Below is a small trained network, with its code and all its weights. Each question gives an input and a class and asks what happens when units are switched off, that is, made to give their printed mean instead of their output.

import numpy as np


def w(rows, s, z=0):
    codes = np.array(rows[::2]) - 128.0
    scale = np.full(codes.shape[1], s)
    scale[-1] = z or s
    return codes * scale


def norm(h):
    return h / np.sqrt((h * h).mean(-1, keepdims=True) + 1e-5)


def f(y):
    return np.maximum(y, 0)


def log_softmax(a):
    a = a - a.max(-1, keepdims=True)
    return a - np.log(np.exp(a).sum(-1, keepdims=True))


def net(x, mask):
    res = np.array(x, float).reshape(1, 3) / 4 @ E
    u = 0
    for l in range(2):
        y = f(norm(res) @ A[l][:, :-1].T + A[l][:, -1])
        res = res + np.where(mask[u : u + 4], y, B[l][:, -1]) @ B[l][:, :-1]
        u += 4
    return log_softmax(norm(res)[-1] @ U[:, :-1].T + U[:, -1])


A, B = {}, {}
E = w([
[76,137,159,118,146],'x0',
[111,104,87,152,254],'x1',
[82,106,17,88,100],'x2',
],0.0084)
A[0] = w([
[7,73,188,113,172,43],'0.n1',
[209,125,94,126,147,69],'0.n2',
[74,173,166,67,101,6],'0.n3',
[145,160,182,185,184,75],'0.n4',
],0.012,0.0014)
B[0] = w([
[234,110,136,53,180,237],'0.n1',
[229,118,208,10,224,192],'0.n2',
[173,51,112,121,91,198],'0.n3',
[67,164,93,148,121,254],'0.n4',
],0.011,0.0055)
A[1] = w([
[99,244,178,184,105,126],'1.n1',
[38,40,1,65,180,88],'1.n2',
[95,36,64,24,142,3],'1.n3',
[95,224,197,245,163,15],'1.n4',
],0.0073,0.0031)
B[1] = w([
[53,144,75,159,87,173],'1.n1',
[92,169,165,195,149,254],'1.n2',
[119,208,159,145,148,236],'1.n3',
[41,162,11,163,60,172],'1.n4',
],0.012,0.0052)
U = w([
[19,250,68,247,87,54],'0',
[125,86,121,177,127,255],'1',
[211,125,171,89,147,13],'2',
],0.012,0.0067)

Each question gives the input, the list of numbers given to net, and the class t.
The units are the neurons (one row each of A and B). Each row of codes is followed by its name. A weight is (code - 128) times the scale printed after its matrix; where a second scale follows, it is the last column's (A, B and U).
mask holds one flag per neuron, layer by layer. A switched-off neuron (its flag False) gives its mean, the last column of its row in B, instead of its output. The means were averaged over made-up inputs and are rounded, as every weight is.
A unit's drop is (log p(t) with every unit on - log p(t) with that unit switched off) / (log p(t) with every unit on - log p(t) with every unit switched off).
The circuit of an input: a set's keep is (log p(t) with only the set's units on - log p(t) with every unit switched off) / (log p(t) with every unit on - log p(t) with every unit switched off). Starting from all 8 units, units are removed one at a time, each time the one whose removal leaves the highest keep (on an exact tie, the one counted first), for as long as the keep stays at least 0.8.
circuit, biggest first: the units of the circuit, biggest drop first
top k neurons in layer l: the k neurons of layer l with the biggest drops, biggest first
drop when u is switched off: that unit's drop, to one decimal
input [-1,-6,1], class 1: top 3 neurons in layer 0 => (0.n1; 0.n2; 0.n3)
input [5,-8,0], class 1: circuit, biggest first => (0.n3; 1.n3)
input [6,3,2], class 2: circuit, biggest first => (0.n1)
input [2,-5,-1], class 1: circuit, biggest first => (0.n1; 0.n3; 1.n3)
input [6,-3,-6], class 0: top 2 neurons in layer 1 => (1.n1; 1.n4)
input [-8,7,2], class 2: top 2 neurons in layer 0 => (0.n2; 0.n4)
input [8,-6,3], class 2: top 2 neurons in layer 0 => (0.n4; 0.n1)
input [-5,3,-5], class 0: top 3 neurons in layer 0 => (0.n4; 0.n1; 0.n3)
input [7,-1,-8], class 0: top 2 neurons in layer 0 => (0.n4; 0.n2)
input [-6,-4,4], class 2: top 3 neurons in layer 1 => (1.n4; 1.n2; 1.n1)
input [0,-5,-5], class 0: top 2 neurons in layer 0 => (0.n1; 0.n2)
input [8,-2,-8], class 0: top 2 neurons in layer 0 => (0.n4; 0.n2)
input [-7,4,6], class 2: top 2 neurons in layer 0 => (0.n2; 0.n4)
input [5,-7,3], class 1: circuit, biggest first => (0.n3)
input [2,-5,-7], class 0: drop when 0.n1 is switched off => 0.1
input [-7,4,2], class 2: drop when 0.n2 is switched off => 1.4
input [-6,0,5], class 2: drop when 0.n2 is switched off => 2.1
